Here is a tiny trained network, its code and every weight. The questions are about switching its units off for an input and a class, where a switched-off unit gives its printed mean instead of its output.

import numpy as np


def w(rows, s, z=0):
    codes = np.array(rows[::2]) - 128.0
    scale = np.full(codes.shape[1], s)
    scale[-1] = z or s
    return codes * scale


def f(y):
    return np.maximum(y, 0)


def log_softmax(a):
    a = a - a.max(-1, keepdims=True)
    return a - np.log(np.exp(a).sum(-1, keepdims=True))


def net(x, mask):
    res = np.array(x, float).reshape(1, 6) / 4 @ E
    y = f(res @ A[0][:, :-1].T + A[0][:, -1])
    res = res + np.where(mask, y, B[0][:, -1]) @ B[0][:, :-1]
    return log_softmax(res[-1] @ U[:, :-1].T + U[:, -1])


A, B = {}, {}
E = w([
[105,186,64,140,96,152,191,158,49],'x0',
[186,127,144,138,95,85,169,109,92],'x1',
[2,198,123,130,136,27,146,198,113],'x2',
[68,110,173,143,116,121,120,132,58],'x3',
[39,65,113,219,148,99,186,102,247],'x4',
[198,216,101,176,144,175,141,211,119],'x5',
],0.0094)
A[0] = w([
[178,170,87,226,134,174,120,100,149,227],'neuron 1',
[203,57,134,82,141,71,135,96,95,69],'neuron 2',
[27,166,131,186,167,98,148,122,122,216],'neuron 3',
[21,121,71,201,79,180,151,14,157,197],'neuron 4',
[177,74,255,79,61,83,95,122,147,255],'neuron 5',
[196,138,144,97,206,151,100,82,170,200],'neuron 6',
[185,203,39,78,124,115,83,181,62,208],'neuron 7',
],0.0074,0.0045)
B[0] = w([
[156,80,135,104,113,80,205,119,48,203],'neuron 1',
[156,134,168,149,186,96,64,43,92,173],'neuron 2',
[25,105,155,169,116,147,132,133,55,229],'neuron 3',
[173,51,49,100,107,141,165,70,109,224],'neuron 4',
[116,113,123,110,49,106,91,102,75,229],'neuron 5',
[69,109,65,150,111,169,79,76,131,207],'neuron 6',
[57,126,92,184,100,171,254,161,119,246],'neuron 7',
],0.0095,0.011)
U = w([
[90,47,1,182,57,107,177,101,61,163],'0',
[149,120,102,89,203,167,43,61,159,82],'1',
[201,195,240,113,249,138,84,125,157,2],'2',
[88,73,251,129,108,26,65,106,51,203],'3',
[251,205,249,63,183,117,102,165,188,16],'4',
[187,221,129,128,138,108,207,153,109,71],'5',
],0.0074,0.005)

Each question gives the input, the list of numbers given to net, and the class t.
The units are the neurons (one row each of A and B). Each row of codes is followed by its name. A weight is (code - 128) times the scale printed after its matrix; where a second scale follows, it is the last column's (A, B and U).
mask holds one flag per neuron, in row order. A switched-off neuron (its flag False) gives its mean, the last column of its row in B, instead of its output. The means were averaged over made-up inputs and are rounded, as every weight is.
A unit's drop is (log p(t) with every unit on - log p(t) with that unit switched off) / (log p(t) with every unit on - log p(t) with every unit switched off).
The circuit of an input: a set's keep is (log p(t) with only the set's units on - log p(t) with every unit switched off) / (log p(t) with every unit on - log p(t) with every unit switched off). Starting from all 7 units, units are removed one at a time, each time the one whose removal leaves the highest keep (on an exact tie, the one counted first), for as long as the keep stays at least 0.8.
circuit, biggest first: the units of the circuit, biggest drop first
top k neurons: the k neurons with the biggest drops, biggest first
drop when u is switched off: that unit's drop, to one decimal
input [-6,-8,8,-2,2,2], class 3: circuit, biggest first	(neuron 7)
input [-5,-7,-1,-6,3,-7], class 1: top 2 neurons	(neuron 7; neuron 1)
input [-8,2,-5,8,2,0], class 3: top 2 neurons	(neuron 7; neuron 5)
input [-7,5,-7,-2,-7,-2], class 3: top 2 neurons	(neuron 2; neuron 5)
input [-2,6,-7,-3,0,-5], class 3: top 4 neurons	(neuron 2; neuron 7; neuron 5; neuron 4)
input [-1,2,6,-3,-6,-6], class 3: top 2 neurons	(neuron 4; neuron 6)
input [-7,-1,-7,-5,-1,-2], class 1: top 3 neurons	(neuron 6; neuron 7; neuron 3)
input [-5,-2,6,7,4,5], class 3: top 2 neurons	(neuron 7; neuron 6)
input [-3,5,-3,7,2,-4], class 3: top 2 neurons	(neuron 7; neuron 2)
input [-3,-6,-2,8,-4,0], class 3: top 2 neurons	(neuron 4; neuron 7)
input [-7,2,-4,5,-1,4], class 3: top 3 neurons	(neuron 7; neuron 4; neuron 5)
input [-4,4,0,0,2,-7], class 3: top 2 neurons	(neuron 7; neuron 2)
input [-8,-5,-2,6,3,5], class 3: drop when neuron 4 is switched off	0.4
input [-3,8,1,5,-2,-2], class 3: drop when neuron 1 is switched off	0.0
